Below is a small trained network, with its code and all its weights. Each question gives an input and a class and asks what happens when units are switched off, that is, made to give their printed mean instead of their output.

import numpy as np


def w(rows, s, z=0):
    codes = np.array(rows[::2]) - 128.0
    scale = np.full(codes.shape[1], s)
    scale[-1] = z or s
    return codes * scale


def f(y):
    return y / 2 * (1 + np.tanh(0.7978845608 * (y + 0.044715 * y**3)))


def log_softmax(a):
    a = a - a.max(-1, keepdims=True)
    return a - np.log(np.exp(a).sum(-1, keepdims=True))


def net(x, mask):
    res = np.array(x, float).reshape(1, 5) / 4 @ E
    y = f(res @ A[0][:, :-1].T + A[0][:, -1])
    res = res + np.where(mask, y, B[0][:, -1]) @ B[0][:, :-1]
    return log_softmax(res[-1] @ U[:, :-1].T + U[:, -1])


A, B = {}, {}
E = w([
[111,103,94,120,137,199,165,111,136,58,190],'x0',
[134,115,175,117,141,148,101,131,101,114,160],'x1',
[182,74,146,74,2,219,162,102,70,149,47],'x2',
[179,32,94,55,205,20,94,105,77,43,35],'x3',
[120,102,95,126,132,134,169,123,142,139,151],'x4',
],0.011)
A[0] = w([
[123,108,132,104,48,62,57,143,136,143,59,158],'n0',
[65,123,119,186,203,62,103,166,160,96,184,251],'n1',
[180,49,123,79,170,54,126,71,124,66,78,138],'n2',
[159,81,118,126,2,118,125,93,84,126,118,148],'n3',
[125,184,181,212,99,203,120,100,195,177,192,254],'n4',
[240,93,119,41,169,136,128,101,141,102,89,121],'n5',
[157,125,128,49,30,196,152,100,61,166,95,185],'n6',
],0.0098,0.0086)
B[0] = w([
[124,140,122,114,158,98,169,101,143,145,125,166],'n0',
[168,212,63,102,199,20,117,153,51,135,136,222],'n1',
[150,108,68,68,171,170,93,65,104,5,94,198],'n2',
[143,65,132,50,93,136,163,83,147,90,142,183],'n3',
[182,157,96,188,52,86,148,130,136,219,163,252],'n4',
[153,88,148,143,164,148,131,52,68,139,98,172],'n5',
[99,96,229,118,34,120,224,124,237,123,66,218],'n6',
],0.012,0.025)
U = w([
[180,254,70,201,137,61,152,172,96,231,162,253],'0',
[193,162,70,85,246,62,133,135,35,36,118,154],'1',
[66,117,117,195,93,171,20,124,113,165,82,59],'2',
[137,122,125,128,127,145,54,208,158,133,179,53],'3',
[168,134,99,125,126,171,87,151,149,124,120,40],'4',
[69,102,159,158,118,105,111,186,80,99,174,36],'5',
[156,126,188,153,31,125,216,137,185,185,122,201],'6',
[185,30,131,90,140,133,180,42,113,49,84,124],'7',
],0.0085,0.0032)

Each question gives the input, the list of numbers given to net, and the class t.
The units are the neurons (one row each of A and B). Each row of codes is followed by its name. A weight is (code - 128) times the scale printed after its matrix; where a second scale follows, it is the last column's (A, B and U).
mask holds one flag per neuron, in row order. A switched-off neuron (its flag False) gives its mean, the last column of its row in B, instead of its output. The means were averaged over made-up inputs and are rounded, as every weight is.
A unit's drop is (log p(t) with every unit on - log p(t) with that unit switched off) / (log p(t) with every unit on - log p(t) with every unit switched off).
The circuit of an input: a set's keep is (log p(t) with only the set's units on - log p(t) with every unit switched off) / (log p(t) with every unit on - log p(t) with every unit switched off). Starting from all 7 units, units are removed one at a time, each time the one whose removal leaves the highest keep (on an exact tie, the one counted first), for as long as the keep stays at least 0.8.
units of the circuit, in order: the units of the circuit, biggest drop first
k most important neurons: the k neurons with the biggest drops, biggest first
drop when u is switched off: that unit's drop, to one decimal
input [4,-8,0,-2,-1], class 0: units of the circuit, in order -> [n6]
input [7,-3,1,0,5], class 6: 4 most important neurons -> [n2; n1; n5; n3]
input [-4,7,0,-6,6], class 0: 2 most important neurons -> [n6; n4]
input [5,1,-1,0,5], class 0: units of the circuit, in order -> [n2; n6]
input [3,0,0,-6,-3], class 0: 2 most important neurons -> [n6; n4]
input [4,-3,-2,1,1], class 1: 2 most important neurons -> [n4; n6]
input [-7,-5,-1,1,-5], class 1: 2 most important neurons -> [n4; n6]
input [0,3,0,0,8], class 0: 4 most important neurons -> [n6; n2; n3; n5]
input [5,-3,0,-7,-6], class 0: 2 most important neurons -> [n4; n6]
input [5,-1,0,2,3], class 1: 2 most important neurons -> [n6; n3]
input [7,-5,0,5,2], class 1: 2 most important neurons -> [n6; n3]
input [6,-5,0,-5,-7], class 0: 3 most important neurons -> [n6; n3; n4]
input [-7,-8,1,2,-7], class 7: drop when n1 is switched off -> 2.2
input [5,-7,0,4,-7], class 1: units of the circuit, in order -> [n6]
input [6,6,-1,2,-1], class 1: drop when n6 is switched off -> 0.2
